[[136 124 138 106 136 154 119 130 113 131 134 123]
 [134 125 144 118 151 153 123 120 137 123 120 133]
 [128 150 121 120 131 129 121 133 117 140 151 121]
 [107 129 143 129 131 144 136 125 120 128 121 137]
 [124 139 127 110 147 120 153 141 129 104 129 138]
 [136 143 127 129 146 114 148 132 128 110 130 142]
 [131 146 123 133 132 112 135 138 105 122 141 136]]
->
[[136 134 128 107 124 136 131]
 [124 125 150 129 139 143 146]
 [138 144 121 143 127 127 123]
 [106 118 120 129 110 129 133]
 [136 151 131 131 147 146 132]
 [154 153 129 144 120 114 112]
 [119 123 121 136 153 148 135]
 [130 120 133 125 141 132 138]
 [113 137 117 120 129 128 105]
 [131 123 140 128 104 110 122]
 [134 120 151 121 129 130 141]
 [123 133 121 137 138 142 136]]

[[135 155 112 155 114 128 135 147 126]
 [124 107 147 107 147 126 112 107 127]
 [140 123 124 123 123 132 123 132 131]
 [129 126 127 126 125 120 131 124 128]
 [150 118 126 118 115 135 119 135 136]
 [130 134 140 134 152 115 137 121 144]
 [151 113 113 113 121 134 149 143 108]
 [137 123 122 123 127 128 139 134 120]]
->
[[135 124 140 129 150 130 151 137]
 [155 107 123 126 118 134 113 123]
 [112 147 124 127 126 140 113 122]
 [155 107 123 126 118 134 113 123]
 [114 147 123 125 115 152 121 127]
 [128 126 132 120 135 115 134 128]
 [135 112 123 131 119 137 149 139]
 [147 107 132 124 135 121 143 134]
 [126 127 131 128 136 144 108 120]]

[[123 148 126 130 130 127 135 127 143 124 133 129 147]
 [128 116 122 115 140 135 131 120 141 106 132 122 130]
 [107 126 140 118 128 118 129 138 131 145 146 134 140]
 [109 123 142 135 142 143 120 123 138 115 119 145 149]
 [132 111 118 110 126 141 120 148 115 111 121 145 147]]
->
[[123 128 107 109 132]
 [148 116 126 123 111]
 [126 122 140 142 118]
 [130 115 118 135 110]
 [130 140 128 142 126]
 [127 135 118 143 141]
 [135 131 129 120 120]
 [127 120 138 123 148]
 [143 141 131 138 115]
 [124 106 145 115 111]
 [133 132 146 119 121]
 [129 122 134 145 145]
 [147 130 140 149 147]]

[[130 129 126 125 129 126 126 130 126 125 129 130 129]
 [155 157 103 103 157 102 103 154 105 108 158 156 156]
 [117 115 145 147 117 145 146 117 146 145 116 118 117]]
->
[[130 155 117]
 [129 157 115]
 [126 103 145]
 [125 103 147]
 [129 157 117]
 [126 102 145]
 [126 103 146]
 [130 154 117]
 [126 105 146]
 [125 108 145]
 [129 158 116]
 [130 156 118]
 [129 156 117]]

[[138 125 122 146 144 114]
 [139 152 132 131 134 134]
 [137 120 126 127 128 132]
 [110 132 110 131 121 112]
 [136 132 136 128 137 136]
 [131 124 109 136 128 125]
 [121 110 117 112 124 110]
 [119 117 116 129 117 108]
 [132 114 115 116 119 105]]
->
[[138 139 137 110 136 131 121 119 132]
 [125 152 120 132 132 124 110 117 114]
 [122 132 126 110 136 109 117 116 115]
 [146 131 127 131 128 136 112 129 116]
 [144 134 128 121 137 128 124 117 119]
 [114 134 132 112 136 125 110 108 105]]

[[117 152 119 132 122 123 108 143]
 [118 125 143 130 127 117 124 142]
 [119 116 124 133 128 129 128 129]
 [125 130 128 133 131 128 129 128]
 [127 126 126 137 122 120 130 136]]
->
[[117 118 119 125 127]
 [152 125 116 130 126]
 [119 143 124 128 126]
 [132 130 133 133 137]
 [122 127 128 131 122]
 [123 117 129 128 120]
 [108 124 128 129 130]
 [143 142 129 128 136]]
---
[[138 131 107 142 133]
 [141 133 104 142 134]
 [142 133 103 143 135]
 [137 130 107 142 132]
 [139 131 106 142 133]
 [140 132 105 142 133]]
->
[[133 142 105 132 140]
 [133 142 106 131 139]
 [132 142 107 130 137]
 [135 143 103 133 142]
 [134 142 104 133 141]
 [133 142 107 131 138]]

[[139 128 120 124 131]
 [119 128 105 122 123]
 [145 133 129 125 125]
 [148 128 129 139 126]
 [116 124 140 141 128]
 [142 131 119 126 128]
 [128 118 129 133 132]
 [139 128 129 130 128]
 [127 128 129 135 128]
 [139 139 129 124 133]]
->
[[133 124 129 139 139]
 [128 135 129 128 127]
 [128 130 129 128 139]
 [132 133 129 118 128]
 [128 126 119 131 142]
 [128 141 140 124 116]
 [126 139 129 128 148]
 [125 125 129 133 145]
 [123 122 105 128 119]
 [131 124 120 128 139]]

[[111 115]
 [150 155]
 [107 100]]
->
[[100 107]
 [155 150]
 [115 111]]

[[120 116 132 130 134 120 134 121 124 134 121 116 149 139]
 [128 123 132 128 126 124 130 128 128 127 131 125 133 131]
 [121 128 131 118 122 130 116 133 155 128 142 114 154 129]
 [131 127 133 135 132 134 133 122 125 124 122 141 115 131]
 [134 127 133 142 135 136 140 117 110 122 113 154  99 133]]
->
[[133  99 154 113 122 110 117 140 136 135 142 133 127 134]
 [131 115 141 122 124 125 122 133 134 132 135 133 127 131]
 [129 154 114 142 128 155 133 116 130 122 118 131 128 121]
 [131 133 125 131 127 128 128 130 124 126 128 132 123 128]
 [139 149 116 121 134 124 121 134 120 134 130 132 116 120]]

[[133 136 131 145 151 137 147 121 139 124 144]
 [118 116 121 108 114 113 113 131 110 129 114]
 [118 115 121 108 114 113 114 131 110 129 114]
 [118 116 121 108 113 113 114 131 110 130 114]
 [118 115 121 105 109 113 117 133 112 130 115]
 [117 115 120 106 114 111 115 132 110 129 116]
 [137 139 134 149 149 143 146 121 143 125 142]]
->
[[142 125 143 121 146 143 149 149 134 139 137]
 [116 129 110 132 115 111 114 106 120 115 117]
 [115 130 112 133 117 113 109 105 121 115 118]
 [114 130 110 131 114 113 113 108 121 116 118]
 [114 129 110 131 114 113 114 108 121 115 118]
 [114 129 110 131 113 113 114 108 121 116 118]
 [144 124 139 121 147 137 151 145 131 136 133]]

[[113 135]
 [143 113]
 [152 101]
 [143 111]
 [151 108]
 [139 117]]
->
[[117 139]
 [108 151]
 [111 143]
 [101 152]
 [113 143]
 [135 113]]
